Here is a tiny trained network, its code and every weight. The questions are about switching its units off for an input and a class, where a switched-off unit gives its printed mean instead of its output.

import numpy as np


def w(rows, s, z=0):
    codes = np.array(rows[::2]) - 128.0
    scale = np.full(codes.shape[1], s)
    scale[-1] = z or s
    return codes * scale


def norm(h):
    return h / np.sqrt((h * h).mean(-1, keepdims=True) + 1e-5)


def f(y):
    return np.maximum(y, 0)


def log_softmax(a):
    a = a - a.max(-1, keepdims=True)
    return a - np.log(np.exp(a).sum(-1, keepdims=True))


def net(x, mask):
    res = np.array(x, float).reshape(1, 5) / 4 @ E
    u = 0
    for l in range(4):
        y = f(norm(res) @ A[l][:, :-1].T + A[l][:, -1])
        res = res + np.where(mask[u : u + 10], y, B[l][:, -1]) @ B[l][:, :-1]
        u += 10
    return log_softmax(norm(res)[-1] @ U[:, :-1].T + U[:, -1])


A, B = {}, {}
E = w([
[112,111,189,113],'x0',
[2,201,145,80],'x1',
[169,156,83,124],'x2',
[128,129,131,130],'x3',
[122,122,125,123],'x4',
],0.0086)
A[0] = w([
[118,246,46,98,123],'0.n0',
[22,115,238,112,224],'0.n1',
[75,14,159,80,186],'0.n2',
[222,150,152,41,74],'0.n3',
[169,109,114,125,24],'0.n4',
[188,17,241,139,73],'0.n5',
[189,141,160,91,3],'0.n6',
[189,79,82,201,246],'0.n7',
[40,179,182,61,229],'0.n8',
[110,1,138,129,129],'0.n9',
],0.0066,0.0027)
B[0] = w([
[202,84,126,78,202],'0.n0',
[183,167,124,164,250],'0.n1',
[180,107,175,154,186],'0.n2',
[82,86,131,172,153],'0.n3',
[133,137,111,135,142],'0.n4',
[182,38,173,112,212],'0.n5',
[98,138,130,126,134],'0.n6',
[30,86,143,148,235],'0.n7',
[163,166,85,255,255],'0.n8',
[138,116,165,162,178],'0.n9',
],0.0073,0.0063)
A[1] = w([
[106,61,203,161,143],'1.n0',
[91,98,163,155,82],'1.n1',
[132,2,72,94,252],'1.n2',
[72,168,46,73,154],'1.n3',
[142,181,102,210,133],'1.n4',
[60,189,87,104,90],'1.n5',
[199,50,87,100,77],'1.n6',
[151,94,98,251,199],'1.n7',
[120,6,55,149,159],'1.n8',
[124,155,70,98,103],'1.n9',
],0.0076,0.0028)
B[1] = w([
[168,149,211,144,194],'1.n0',
[171,163,127,101,149],'1.n1',
[47,236,138,170,220],'1.n2',
[92,48,151,17,149],'1.n3',
[113,80,41,99,198],'1.n4',
[141,66,99,126,144],'1.n5',
[158,224,106,118,179],'1.n6',
[69,197,55,230,255],'1.n7',
[25,253,154,120,213],'1.n8',
[149,55,117,44,143],'1.n9',
],0.0053,0.0086)
A[2] = w([
[118,97,122,133,4],'2.n0',
[178,172,88,130,141],'2.n1',
[142,79,142,2,179],'2.n2',
[174,132,122,110,11],'2.n3',
[129,88,79,44,46],'2.n4',
[175,166,151,154,95],'2.n5',
[134,196,95,100,174],'2.n6',
[124,139,18,72,214],'2.n7',
[162,106,96,45,80],'2.n8',
[178,98,77,143,39],'2.n9',
],0.0096,0.0017)
B[2] = w([
[123,98,131,116,128],'2.n0',
[142,130,140,210,222],'2.n1',
[60,124,254,152,144],'2.n2',
[92,132,87,139,131],'2.n3',
[126,55,201,147,157],'2.n4',
[77,143,141,150,209],'2.n5',
[119,122,78,128,243],'2.n6',
[251,82,103,112,255],'2.n7',
[147,161,187,113,154],'2.n8',
[123,148,111,103,158],'2.n9',
],0.0073,0.0043)
A[3] = w([
[158,105,48,126,47],'3.n0',
[125,95,114,186,205],'3.n1',
[132,122,183,205,178],'3.n2',
[144,3,146,125,116],'3.n3',
[152,122,83,74,163],'3.n4',
[164,85,152,140,22],'3.n5',
[178,166,97,190,93],'3.n6',
[132,151,128,45,66],'3.n7',
[69,134,161,101,140],'3.n8',
[127,105,177,79,2],'3.n9',
],0.012,0.0027)
B[3] = w([
[170,108,102,158,171],'3.n0',
[109,134,101,32,218],'3.n1',
[64,81,161,2,254],'3.n2',
[249,135,93,123,150],'3.n3',
[205,64,154,112,153],'3.n4',
[164,134,129,111,143],'3.n5',
[108,160,134,73,241],'3.n6',
[139,78,161,60,132],'3.n7',
[108,104,157,51,146],'3.n8',
[124,148,96,133,130],'3.n9',
],0.0059,0.0088)
U = w([
[12,167,206,167,20],'0',
[128,183,37,189,110],'1',
[225,66,187,145,254],'2',
],0.011,0.0021)

Each question gives the input, the list of numbers given to net, and the class t.
The units are the neurons (one row each of A and B). Each row of codes is followed by its name. A weight is (code - 128) times the scale printed after its matrix; where a second scale follows, it is the last column's (A, B and U).
mask holds one flag per neuron, layer by layer. A switched-off neuron (its flag False) gives its mean, the last column of its row in B, instead of its output. The means were averaged over made-up inputs and are rounded, as every weight is.
A unit's drop is (log p(t) with every unit on - log p(t) with that unit switched off) / (log p(t) with every unit on - log p(t) with every unit switched off).
The circuit of an input: a set's keep is (log p(t) with only the set's units on - log p(t) with every unit switched off) / (log p(t) with every unit on - log p(t) with every unit switched off). Starting from the 12 units with the biggest drops (on a tie, the unit counted first), units are removed one at a time, each time the one whose removal leaves the highest keep (on an exact tie, the one counted first), for as long as the keep stays at least 0.8.
units of the circuit, in order: the units of the circuit, biggest drop first
k most important neurons: the k neurons with the biggest drops, biggest first
top k neurons in layer l: the k neurons of layer l with the biggest drops, biggest first
drop when u is switched off: that unit's drop, to one decimal
input [-2,4,1,-7,-1], class 2: top 3 neurons in layer 1	1.n2, 1.n8, 1.n4
input [-8,-4,-3,5,-7], class 0: units of the circuit, in order	0.n7, 0.n8, 1.n8
input [5,-2,-7,-5,-4], class 2: units of the circuit, in order	0.n5
input [-2,2,-8,5,-7], class 1: 2 most important neurons	0.n8, 0.n1
input [-8,-8,-1,-4,6], class 0: top 2 neurons in layer 0	0.n7, 0.n8
input [2,-1,0,-2,0], class 2: 3 most important neurons	0.n5, 0.n8, 0.n2
input [-5,0,-3,2,-5], class 0: 3 most important neurons	0.n8, 0.n1, 0.n7
input [-4,6,-2,-8,4], class 1: top 2 neurons in layer 0	0.n8, 0.n1
input [8,-1,-5,-6,-6], class 2: top 2 neurons in layer 1	1.n8, 1.n2
input [-8,1,2,0,-5], class 2: top 3 neurons in layer 0	0.n5, 0.n8, 0.n2
input [-8,7,-5,8,-7], class 1: drop when 0.n8 is switched off	1.9
input [6,7,7,5,-7], class 1: drop when 0.n8 is switched off	2.2
input [4,-8,4,-3,6], class 0: drop when 2.n5 is switched off	0.0
input [5,-2,-8,-6,6], class 2: top 2 neurons in layer 0	0.n2, 0.n5
input [8,7,4,-8,-5], class 1: top 2 neurons in layer 1	1.n4, 1.n0
